Below are the code and all the weights of a small trained network. Each question names an input and a class and asks about switching units off, where a switched-off unit gives its printed mean instead of its output.

import numpy as np


def w(rows, s, z=0):
    codes = np.array(rows[::2]) - 128.0
    scale = np.full(codes.shape[1], s)
    scale[-1] = z or s
    return codes * scale


def norm(h):
    return h / np.sqrt((h * h).mean(-1, keepdims=True) + 1e-5)


def f(y):
    return y / 2 * (1 + np.tanh(0.7978845608 * (y + 0.044715 * y**3)))


def log_softmax(a):
    a = a - a.max(-1, keepdims=True)
    return a - np.log(np.exp(a).sum(-1, keepdims=True))


def net(x, mask):
    res = np.array(x, float).reshape(1, 5) / 4 @ E
    u = 0
    for l in range(3):
        y = f(norm(res) @ A[l][:, :-1].T + A[l][:, -1])
        res = res + np.where(mask[u : u + 5], y, B[l][:, -1]) @ B[l][:, :-1]
        u += 5
    return log_softmax(norm(res)[-1] @ U[:, :-1].T + U[:, -1])


A, B = {}, {}
E = w([
[96,134,119,124,22],'x0',
[128,50,48,150,167],'x1',
[163,188,157,41,137],'x2',
[204,207,91,217,135],'x3',
[200,1,170,94,102],'x4',
],0.006)
A[0] = w([
[84,149,126,215,2,83],'L0N1',
[85,174,158,195,98,117],'L0N2',
[124,140,231,75,213,252],'L0N3',
[168,191,48,110,71,100],'L0N4',
[170,164,75,67,57,54],'L0N5',
],0.0082,0.0029)
B[0] = w([
[251,157,125,122,53,217],'L0N1',
[58,41,154,204,85,182],'L0N2',
[116,164,216,210,153,255],'L0N3',
[158,54,123,2,153,174],'L0N4',
[200,139,45,178,172,140],'L0N5',
],0.0071,0.004)
A[1] = w([
[162,84,98,112,133,88],'L1N1',
[130,174,104,167,128,113],'L1N2',
[69,132,158,125,112,15],'L1N3',
[135,79,42,227,126,3],'L1N4',
[115,2,185,95,149,111],'L1N5',
],0.0096,0.0015)
B[1] = w([
[56,204,137,94,112,155],'L1N1',
[77,31,120,167,105,164],'L1N2',
[68,145,180,90,93,146],'L1N3',
[107,135,64,175,144,227],'L1N4',
[61,72,146,3,196,252],'L1N5',
],0.0073,0.0039)
A[2] = w([
[190,202,25,83,95,191],'L2N1',
[182,200,81,131,187,84],'L2N2',
[154,186,66,40,160,76],'L2N3',
[99,32,175,81,152,72],'L2N4',
[181,212,106,147,2,6],'L2N5',
],0.0078,0.0024)
B[2] = w([
[123,146,109,118,62,252],'L2N1',
[81,158,126,130,159,183],'L2N2',
[163,190,107,104,173,166],'L2N3',
[148,107,96,84,147,244],'L2N4',
[138,7,136,125,99,235],'L2N5',
],0.012,0.0029)
U = w([
[173,67,102,135,1,251],'0',
[94,224,152,200,219,27],'1',
[95,59,104,26,176,245],'2',
[218,148,211,121,137,40],'3',
[108,130,4,236,131,95],'4',
[57,164,205,120,76,39],'5',
[167,213,28,68,109,104],'6',
],0.014,0.0027)

Each question gives the input, the list of numbers given to net, and the class t.
The units are the neurons (one row each of A and B). Each row of codes is followed by its name. A weight is (code - 128) times the scale printed after its matrix; where a second scale follows, it is the last column's (A, B and U).
mask holds one flag per neuron, layer by layer. A switched-off neuron (its flag False) gives its mean, the last column of its row in B, instead of its output. The means were averaged over made-up inputs and are rounded, as every weight is.
A unit's drop is (log p(t) with every unit on - log p(t) with that unit switched off) / (log p(t) with every unit on - log p(t) with every unit switched off).
The circuit of an input: a set's keep is (log p(t) with only the set's units on - log p(t) with every unit switched off) / (log p(t) with every unit on - log p(t) with every unit switched off). Starting from the 12 units with the biggest drops (on a tie, the unit counted first), units are removed one at a time, each time the one whose removal leaves the highest keep (on an exact tie, the one counted first), for as long as the keep stays at least 0.8.
circuit, biggest first: the units of the circuit, biggest drop first
unit that matters most: the unit with the biggest drop
top k neurons: the k neurons with the biggest drops, biggest first
top k neurons in layer l: the k neurons of layer l with the biggest drops, biggest first
drop when u is switched off: that unit's drop, to one decimal
input [3,-7,6,8,3], class 0: top 3 neurons => L2N5, L1N5, L2N1
input [-7,-4,-8,6,6], class 4: circuit, biggest first => L1N4, L0N4
input [7,1,0,-5,-8], class 0: top neuron in layer 1 => L1N5
input [6,5,-5,6,-2], class 0: top 2 neurons => L0N1, L2N5
input [0,1,-4,4,6], class 4: circuit, biggest first => L1N4, L2N5
input [3,-4,-3,0,-8], class 0: circuit, biggest first => L0N1, L2N5
input [0,6,1,5,5], class 6: circuit, biggest first => L0N2, L1N1, L2N5
input [3,-4,6,7,1], class 0: top 3 neurons => L1N5, L2N5, L2N1
input [7,2,-2,7,-8], class 0: top 3 neurons => L0N1, L2N5, L0N4
input [-1,5,-1,5,8], class 2: circuit, biggest first => L1N5, L0N1
input [-4,4,2,3,-3], class 1: top 2 neurons in layer 2 => L2N2, L2N5
input [3,-1,7,6,4], class 6: top 2 neurons => L0N4, L2N3
input [7,6,1,1,8], class 2: top 2 neurons => L1N5, L0N1
input [-4,4,8,-4,-8], class 1: top 2 neurons => L0N3, L1N5
input [2,4,1,6,3], class 6: unit that matters most => L0N4
input [5,-1,7,2,6], class 6: top 2 neurons => L0N1, L2N3
input [-4,-1,1,-6,-3], class 5: top 2 neurons in layer 1 => L1N3, L1N4
input [-7,-1,8,-1,6], class 3: top 3 neurons => L0N3, L0N4, L0N2
input [6,3,-3,8,-8], class 0: top 3 neurons in layer 0 => L0N1, L0N4, L0N3
input [0,-2,1,-8,-4], class 5: top 2 neurons => L0N3, L0N4
input [5,7,3,2,-4], class 6: unit that matters most => L0N4
input [3,-3,3,4,-5], class 0: drop when L2N5 is switched off => 0.1
input [4,2,-4,7,-5], class 0: drop when L0N4 is switched off => 0.1
input [-1,3,6,-7,-7], class 1: drop when L1N5 is switched off => 0.2
input [-8,8,4,5,2], class 1: top 3 neurons in layer 2 => L2N2, L2N5, L2N4
